Each row has a class, written after it.
-0.025 -1.417 0.407 -0.004 0.295 0.361 -0.772 0.530 -0.571 0.195 0.031
 -1.092 0.236 -0.796 -0.319 -0.218 -0.286 -0.010 -0.317 0.530 -0.336
 -0.296 0.490 -0.024 -0.179 0.052 0.065 -0.970 -0.060
J
-0.188 0.175 0.441 -0.466 0.007 -0.133 -0.274 0.119 -0.611 -0.856 0.210
 -0.272 0.204 -0.004 -0.162 -0.561 -0.154 -0.890 0.170 2.316 -0.606
 0.663 -0.054 -2.335 0.825 0.021 0.014 0.894 0.081
S
-0.106 -1.213 0.475 0.065 0.454 0.021 -0.850 0.555 -0.356 -0.619 -0.183
 -0.989 0.269 -0.312 -0.610 -0.334 -0.226 0.059 -0.127 0.442 -0.757
 0.568 0.302 0.092 -0.427 0.301 -0.169 -0.298 0.274
J
0.261 -1.958 0.143 -0.323 -0.173 0.034 0.122 0.835 0.145 -0.250 0.090
 -1.324 0.186 -0.440 -0.772 -0.225 -0.522 0.776 -0.660 -0.222 -0.572
 0.336 0.392 -0.102 -0.499 0.421 0.129 -0.830 0.032
J
0.183 -1.227 0.342 -0.133 0.256 0.038 -0.293 0.784 -0.141 -0.260 0.099
 -1.212 0.179 -0.617 -0.131 -0.404 -0.310 0.180 -0.633 -0.095 -0.358
 0.455 0.208 0.253 -0.343 0.605 -0.403 -0.523 0.253
J
-0.415 -0.650 0.719 -0.355 0.077 -0.196 -0.912 0.976 -0.336 -1.258 0.041
 -0.898 -0.008 -0.366 -0.449 -0.390 -0.323 -1.227 0.132 0.321 -0.107
 1.038 0.304 -0.399 0.106 0.123 -0.005 1.594 0.287
S
-0.178 -1.144 0.336 -0.052 0.138 0.098 -0.477 0.328 -0.132 -0.133 -0.937
 -1.075 0.016 -0.516 -0.358 -0.602 -0.428 0.659 -0.333 0.251 -0.131
 0.662 0.408 -0.147 -0.212 0.387 -0.392 -0.609 0.023
J
0.761 -1.784 0.147 0.129 0.221 -0.649 -0.718 0.588 -0.193 -0.289 0.133
 -1.082 0.396 -0.211 -0.403 -0.141 -0.473 0.417 -0.357 0.633 -0.344
 0.228 0.543 -0.036 -0.804 0.442 -0.366 -1.642 -0.152
J
0.214 -1.260 0.524 -0.119 0.332 0.153 -0.539 0.165 0.216 0.101 0.089
 -0.931 0.132 -0.489 -0.326 -0.044 -0.344 0.263 -0.259 0.138 -0.262
 0.534 0.223 0.378 -0.431 0.111 -0.167 -0.477 0.183
J
-0.491 0.591 0.051 -0.461 0.045 0.117 -0.720 -0.795 -0.275 0.390 -0.379
 0.258 0.144 -0.178 -0.114 -0.159 0.546 0.545 -0.019 0.290 0.433 -0.362
 0.729 0.003 -0.714 0.221 0.005 -0.684 0.015
J
0.430 -0.304 0.499 -0.121 -0.280 0.126 -1.186 0.282 -0.655 -1.157 0.128
 -0.509 0.157 -0.499 -0.020 -0.393 -0.231 -0.963 0.171 0.496 -0.623
 0.995 -0.110 -0.627 0.937 0.077 -0.470 1.499 0.271
S
-0.471 1.564 -0.129 -0.190 -0.335 0.090 -0.493 -0.442 -0.449 -0.643
 0.233 0.688 0.194 0.065 0.343 -0.240 0.552 -0.727 0.575 -0.101 -0.081
 -0.078 0.056 -0.152 -0.142 -0.154 0.510 0.342 0.312
S
-0.439 0.816 0.858 -0.404 0.123 0.117 -0.985 0.312 -0.544 -0.733 0.049
 -0.113 -0.102 0.044 0.277 -0.445 -0.528 -0.807 1.142 0.472 -0.235 0.502
 0.101 -0.483 0.738 -0.134 -0.229 1.482 0.110
S
-0.043 -0.578 0.965 -0.782 0.030 -0.349 -0.466 0.769 -0.158 -0.118
 -0.141 -0.298 0.082 -0.240 0.378 -1.516 -0.612 -0.750 0.448 0.320
 -0.095 1.095 -0.177 -0.197 0.840 -0.187 0.258 1.171 0.491
S
0.156 -2.932 0.936 0.040 0.159 -0.140 -0.429 1.655 0.327 -0.300 0.353
 -2.032 0.214 -0.745 -0.888 -0.335 -1.006 0.133 -0.507 0.740 -0.670
 0.882 -0.115 -0.312 0.023 0.711 -0.394 0.148 0.050
J
-0.185 0.632 0.267 0.170 0.395 0.747 -0.199 -0.782 -0.210 0.241 -0.112
 0.159 0.169 0.046 0.097 -0.863 0.970 0.217 0.109 -0.306 0.029 -0.584
 -0.009 0.002 -0.770 -0.159 0.080 -1.324 0.083
J
0.325 -1.920 0.152 0.157 0.435 0.040 -0.582 0.509 -0.047 0.242 0.037
 -1.525 1.022 -0.331 -0.369 -0.581 -0.155 0.799 -0.820 0.575 -0.838
 0.653 0.306 0.171 -0.402 0.236 -0.218 -1.116 -0.113
J
-0.197 -0.394 0.048 -0.268 0.160 0.066 -0.237 0.850 -0.016 -0.589 0.170
 0.117 0.119 0.410 0.102 0.010 -0.591 -0.619 -0.080 0.080 -0.386 0.574
 0.012 -0.470 0.705 0.035 -0.168 0.937 0.093
S
-0.342 0.434 0.238 -0.469 -0.021 0.315 -0.845 0.250 -0.502 -0.555 0.138
 0.078 0.027 0.075 0.027 -0.439 -0.210 -0.716 0.206 -0.101 -0.077 0.557
 -0.022 -0.700 0.364 -0.256 -0.174 1.176 0.146
S
